Below is a small trained network, with its code and all its weights. Each question gives an input and a target symbol and asks what happens when units are switched off, that is, made to give their printed mean instead of their output.

import numpy as np


def w(rows, s, z=0):
    codes = np.array(rows[::2]) - 128.0
    scale = np.full(codes.shape[1], s)
    scale[-1] = z or s
    return codes * scale


def norm(h):
    return h / np.sqrt((h * h).mean(-1, keepdims=True) + 1e-5)


def f(y):
    return np.maximum(y, 0)


def softmax(a):
    e = np.exp(a - a.max(-1, keepdims=True))
    return e / e.sum(-1, keepdims=True)


def log_softmax(a):
    a = a - a.max(-1, keepdims=True)
    return a - np.log(np.exp(a).sum(-1, keepdims=True))


def net(x, mask):
    ids = ['εζμξπφ'.index(c) for c in x.split()]
    T = len(ids)
    res = E[ids] + P[:T]
    r = norm(res)
    for j in range(3):
        rows = slice(2 * j, 2 * j + 2)
        q, k, v = (r @ M[0][rows].T for M in (Q, K, V))
        z = softmax(np.where(np.tri(T) > 0, q @ k.T / 2**0.5, -1e9)) @ v
        o = O[0][rows]
        res = res + np.where(mask[j], z, o[:, -1]) @ o[:, :-1]
    y = f(norm(res) @ A[0][:, :-1].T + A[0][:, -1])
    res = res + np.where(mask[3:19], y, B[0][:, -1]) @ B[0][:, :-1]
    return log_softmax(norm(res)[-1] @ U[:, :-1].T + U[:, -1])


Q, K, V, O, A, B = {}, {}, {}, {}, {}, {}
E = w([
[211,55,83,66],'ε',
[193,96,103,55],'ζ',
[62,44,57,155],'μ',
[89,186,183,100],'ξ',
[165,213,123,55],'π',
[218,93,255,109],'φ',
],0.012)
P = w([
[125,148,124,127],'0',
[74,47,174,78],'1',
[115,164,163,174],'2',
[105,145,87,192],'3',
[136,83,107,252],'4',
[131,162,151,141],'5',
],0.02)
Q[0] = w([
[117,141,82,46],'head 1',
[132,98,97,113],'head 1',
[140,138,201,99],'head 2',
[83,7,211,170],'head 2',
[57,133,89,151],'head 3',
[52,134,199,29],'head 3',
],0.014)
K[0] = w([
[153,199,135,157],'head 1',
[114,98,143,155],'head 1',
[82,107,172,234],'head 2',
[73,85,115,238],'head 2',
[67,132,90,146],'head 3',
[49,139,249,83],'head 3',
],0.013)
V[0] = w([
[145,187,83,171],'head 1',
[77,128,131,118],'head 1',
[87,161,193,129],'head 2',
[141,197,93,73],'head 2',
[131,2,136,179],'head 3',
[156,151,192,138],'head 3',
],0.01)
O[0] = w([
[72,92,155,253,1],'head 1',
[179,148,193,152,144],'head 1',
[51,113,59,79,189],'head 2',
[187,252,50,136,170],'head 2',
[187,144,75,158,71],'head 3',
[178,159,167,69,175],'head 3',
],0.0054,0.0028)
A[0] = w([
[178,87,106,107,151],'neuron 1',
[130,171,44,110,58],'neuron 2',
[158,178,115,131,78],'neuron 3',
[132,131,125,251,167],'neuron 4',
[176,80,158,160,124],'neuron 5',
[162,121,96,181,207],'neuron 6',
[88,108,71,103,191],'neuron 7',
[133,150,164,71,123],'neuron 8',
[143,107,108,91,229],'neuron 9',
[131,174,124,108,186],'neuron 10',
[153,93,115,117,133],'neuron 11',
[88,114,35,128,74],'neuron 12',
[130,95,74,126,57],'neuron 13',
[74,98,84,144,92],'neuron 14',
[103,75,170,125,3],'neuron 15',
[125,49,146,177,40],'neuron 16',
],0.017,0.0048)
B[0] = w([
[57,108,164,91,215],'neuron 1',
[177,143,137,170,208],'neuron 2',
[98,55,84,134,202],'neuron 3',
[130,48,60,85,254],'neuron 4',
[133,189,120,139,219],'neuron 5',
[95,80,115,35,234],'neuron 6',
[212,180,198,164,192],'neuron 7',
[141,123,49,180,250],'neuron 8',
[88,105,165,221,215],'neuron 9',
[140,75,140,105,243],'neuron 10',
[54,180,160,138,178],'neuron 11',
[160,208,179,125,179],'neuron 12',
[78,168,130,177,159],'neuron 13',
[158,192,180,42,173],'neuron 14',
[92,50,1,163,167],'neuron 15',
[151,115,103,113,200],'neuron 16',
],0.0091,0.0065)
U = w([
[62,64,127,69,87],'ε',
[126,66,73,184,67],'ζ',
[177,108,144,2,3],'μ',
[91,198,138,86,228],'ξ',
[154,179,68,199,208],'π',
[198,140,201,113,187],'φ',
],0.015,0.0027)

Each question gives the input, a string of symbols that net reads in full, and the target symbol t.
The units are the heads (2 rows each of Q, K, V and O) and the neurons (one row each of A and B). Each row of codes is followed by its name. A weight is (code - 128) times the scale printed after its matrix; where a second scale follows, it is the last column's (O, A, B and U).
mask holds one flag per unit, heads first, then neurons. A switched-off unit (its flag False) gives its mean, the last column of its rows in O or B, instead of its output. The means were averaged over made-up inputs and are rounded, as every weight is.
A unit's drop is (log p(t) with every unit on - log p(t) with that unit switched off) / (log p(t) with every unit on - log p(t) with every unit switched off).
The circuit of an input: a set's keep is (log p(t) with only the set's units on - log p(t) with every unit switched off) / (log p(t) with every unit on - log p(t) with every unit switched off). Starting from the 12 units with the biggest drops (on a tie, the unit counted first), units are removed one at a time, each time the one whose removal leaves the highest keep (on an exact tie, the one counted first), for as long as the keep stays at least 0.8.
circuit, biggest first: the units of the circuit, biggest drop first
most important unit: the unit with the biggest drop
top k neurons: the k neurons with the biggest drops, biggest first
which heads matter: for each layer, one digit per head in row order, 1 if its drop is at least 0.15 and else 0, layers parted by /
drop when u is switched off: that unit's drop, to one decimal
input ζ μ π π, target ζ: most important unit	head 2
input ξ ε μ ξ, target μ: top 2 neurons	neuron 9; neuron 8
input ξ φ ε ε, target ξ: top 2 neurons	neuron 12; neuron 13
input φ ε π π ζ, target ε: circuit, biggest first	neuron 6; neuron 1
input μ ε φ ζ, target μ: circuit, biggest first	neuron 6; neuron 12
input ξ π ζ, target ζ: circuit, biggest first	neuron 6; neuron 3
input φ ε μ ζ, target φ: circuit, biggest first	neuron 12; neuron 7
input ε π ζ ξ, target ε: circuit, biggest first	neuron 8; neuron 4
input ζ ξ φ π, target ζ: top 4 neurons	neuron 3; neuron 2; neuron 14; neuron 1
input φ μ μ π, target φ: which heads matter	010
input π ξ π φ, target π: which heads matter	110
input ζ π μ ζ φ, target ε: which heads matter	000
input φ ξ φ ξ, target φ: which heads matter	010
input π ξ ξ μ, target π: circuit, biggest first	neuron 12
input μ ζ ζ π, target μ: top 4 neurons	neuron 4; neuron 6; neuron 8; neuron 14
input ε μ π π, target ε: which heads matter	110
input π π π φ, target π: which heads matter	111
input ξ π φ ξ μ, target ε: top 2 neurons	neuron 6; neuron 4
input ε ξ μ, target μ: drop when neuron 14 is switched off	0.3
input φ π φ ε, target φ: drop when neuron 7 is switched off	0.7
input φ ζ π ζ, target φ: drop when neuron 12 is switched off	0.4
input π φ π ε, target π: most important unit	head 2
input φ π π π ζ, target ε: drop when neuron 10 is switched off	0.0
input π π π, target π: which heads matter	000
